Below is a small trained network, with its code and all its weights. Each question gives an input and a target symbol and asks what happens when units are switched off, that is, made to give their printed mean instead of their output.

import numpy as np


def w(rows, s, z=0):
    codes = np.array(rows[::2]) - 128.0
    scale = np.full(codes.shape[1], s)
    scale[-1] = z or s
    return codes * scale


def norm(h):
    return h / np.sqrt((h * h).mean(-1, keepdims=True) + 1e-5)


def f(y):
    return np.maximum(y, 0)


def softmax(a):
    e = np.exp(a - a.max(-1, keepdims=True))
    return e / e.sum(-1, keepdims=True)


def log_softmax(a):
    a = a - a.max(-1, keepdims=True)
    return a - np.log(np.exp(a).sum(-1, keepdims=True))


def net(x, mask):
    ids = ['ΘΞαβεημφ'.index(c) for c in x.split()]
    T = len(ids)
    res = E[ids] + P[:T]
    u = 0
    for l in range(2):
        r = norm(res)
        for j in range(2):
            rows = slice(2 * j, 2 * j + 2)
            q, k, v = (r @ M[l][rows].T for M in (Q, K, V))
            z = softmax(np.where(np.tri(T) > 0, q @ k.T / 2**0.5, -1e9)) @ v
            o = O[l][rows]
            res = res + np.where(mask[u + j], z, o[:, -1]) @ o[:, :-1]
        u += 2
        y = f(norm(res) @ A[l][:, :-1].T + A[l][:, -1])
        res = res + np.where(mask[u : u + 4], y, B[l][:, -1]) @ B[l][:, :-1]
        u += 4
    return log_softmax(norm(res)[-1] @ U[:, :-1].T + U[:, -1])


Q, K, V, O, A, B = {}, {}, {}, {}, {}, {}
E = w([
[1,120,146],'Θ',
[146,110,156],'Ξ',
[156,170,190],'α',
[134,96,177],'β',
[58,207,142],'ε',
[133,96,178],'η',
[94,88,99],'μ',
[71,3,116],'φ',
],0.0079)
P = w([
[139,2,150],'0',
[127,19,144],'1',
[120,33,141],'2',
[109,49,137],'3',
[100,61,134],'4',
[98,74,125],'5',
[87,91,120],'6',
[87,106,106],'7',
[88,120,94],'8',
[86,112,106],'9',
],0.0048)
Q[0] = w([
[121,115,217],'0.h1',
[197,140,132],'0.h1',
[188,166,134],'0.h2',
[106,96,246],'0.h2',
],0.013)
K[0] = w([
[151,73,255],'0.h1',
[157,64,74],'0.h1',
[138,87,196],'0.h2',
[119,242,136],'0.h2',
],0.009)
V[0] = w([
[144,213,118],'0.h1',
[127,187,28],'0.h1',
[155,174,2],'0.h2',
[129,111,38],'0.h2',
],0.0056)
O[0] = w([
[27,194,151,67],'0.h1',
[98,149,165,2],'0.h1',
[147,176,35,10],'0.h2',
[90,2,61,64],'0.h2',
],0.005,0.0062)
A[0] = w([
[147,52,123,255],'0.n1',
[197,144,198,153],'0.n2',
[254,132,223,8],'0.n3',
[159,62,143,22],'0.n4',
],0.0072,0.00087)
B[0] = w([
[206,155,139,195],'0.n1',
[2,129,249,215],'0.n2',
[45,100,182,253],'0.n3',
[181,125,102,183],'0.n4',
],0.0058,0.0068)
Q[1] = w([
[99,175,186],'1.h1',
[121,172,131],'1.h1',
[123,123,239],'1.h2',
[173,133,1],'1.h2',
],0.012)
K[1] = w([
[125,96,200],'1.h1',
[156,138,154],'1.h1',
[8,127,130],'1.h2',
[249,80,149],'1.h2',
],0.011)
V[1] = w([
[113,71,159],'1.h1',
[19,116,222],'1.h1',
[177,255,186],'1.h2',
[136,27,44],'1.h2',
],0.0049)
O[1] = w([
[166,127,155,197],'1.h1',
[120,187,11,255],'1.h1',
[209,119,254,121],'1.h2',
[50,88,185,69],'1.h2',
],0.0045,0.0056)
A[1] = w([
[77,223,121,169],'1.n1',
[181,136,2,135],'1.n2',
[151,188,147,171],'1.n3',
[97,30,144,252],'1.n4',
],0.0075,0.0027)
B[1] = w([
[255,114,151,191],'1.n1',
[165,33,202,144],'1.n2',
[192,138,172,164],'1.n3',
[88,233,8,254],'1.n4',
],0.0061)
U = w([
[165,61,46,230],'Θ',
[68,195,20,228],'Ξ',
[104,68,119,97],'α',
[61,197,194,196],'β',
[254,185,110,169],'ε',
[127,148,102,3],'η',
[132,145,102,1],'μ',
[114,79,121,67],'φ',
],0.013,0.0042)

Each question gives the input, a string of symbols that net reads in full, and the target symbol t.
The units are the heads (2 rows each of Q, K, V and O) and the neurons (one row each of A and B). Each row of codes is followed by its name. A weight is (code - 128) times the scale printed after its matrix; where a second scale follows, it is the last column's (O, A, B and U).
mask holds one flag per unit, layer by layer, with each layer's heads first. A switched-off unit (its flag False) gives its mean, the last column of its rows in O or B, instead of its output. The means were averaged over made-up inputs and are rounded, as every weight is.
A unit's drop is (log p(t) with every unit on - log p(t) with that unit switched off) / (log p(t) with every unit on - log p(t) with every unit switched off).
The circuit of an input: a set's keep is (log p(t) with only the set's units on - log p(t) with every unit switched off) / (log p(t) with every unit on - log p(t) with every unit switched off). Starting from all 12 units, units are removed one at a time, each time the one whose removal leaves the highest keep (on an exact tie, the one counted first), for as long as the keep stays at least 0.8.
circuit, biggest first: the units of the circuit, biggest drop first
k most important neurons: the k neurons with the biggest drops, biggest first
k most important neurons of layer l: the k neurons of layer l with the biggest drops, biggest first
which heads matter: for each layer, one digit per head in row order, 1 if its drop is at least 0.15 and else 0, layers parted by /
drop of u: that unit's drop, to one decimal
input α α β Ξ, target β: circuit, biggest first -> (1.n1)
input α φ ε φ α α ε η, target ε: 2 most important neurons of layer 0 -> (0.n3 0.n4)
input η α ε β Θ β, target Ξ: circuit, biggest first -> (1.n4 0.h2)
input ε ε Θ α η α φ ε η, target ε: which heads matter -> 01 / 01
input β α η ε φ β η α μ φ, target Ξ: 3 most important neurons -> (1.n4 1.n1 1.n3)
input α Θ μ η β, target Ξ: circuit, biggest first -> (1.n4 1.h2)
input ε α Ξ, target β: which heads matter -> 01 / 01
input ε Θ Ξ Θ Ξ, target Ξ: which heads matter -> 00 / 00
input ε α Θ μ μ Ξ, target Ξ: which heads matter -> 01 / 00
input ε α Θ Θ η, target Ξ: which heads matter -> 00 / 00
input β ε ε β, target ε: which heads matter -> 11 / 01
input η Ξ Ξ, target Θ: 4 most important neurons -> (0.n4 0.n1 1.n4 1.n1)
input η ε η ε Θ, target Ξ: drop of 1.h2 -> 0.0
input Θ φ η α ε μ Θ φ, target Ξ: drop of 1.n4 -> 0.8
input α ε α μ ε φ Θ, target Ξ: drop of 0.n2 -> 0.2
input α ε η α α Θ μ, target Θ: drop of 0.n3 -> 0.1
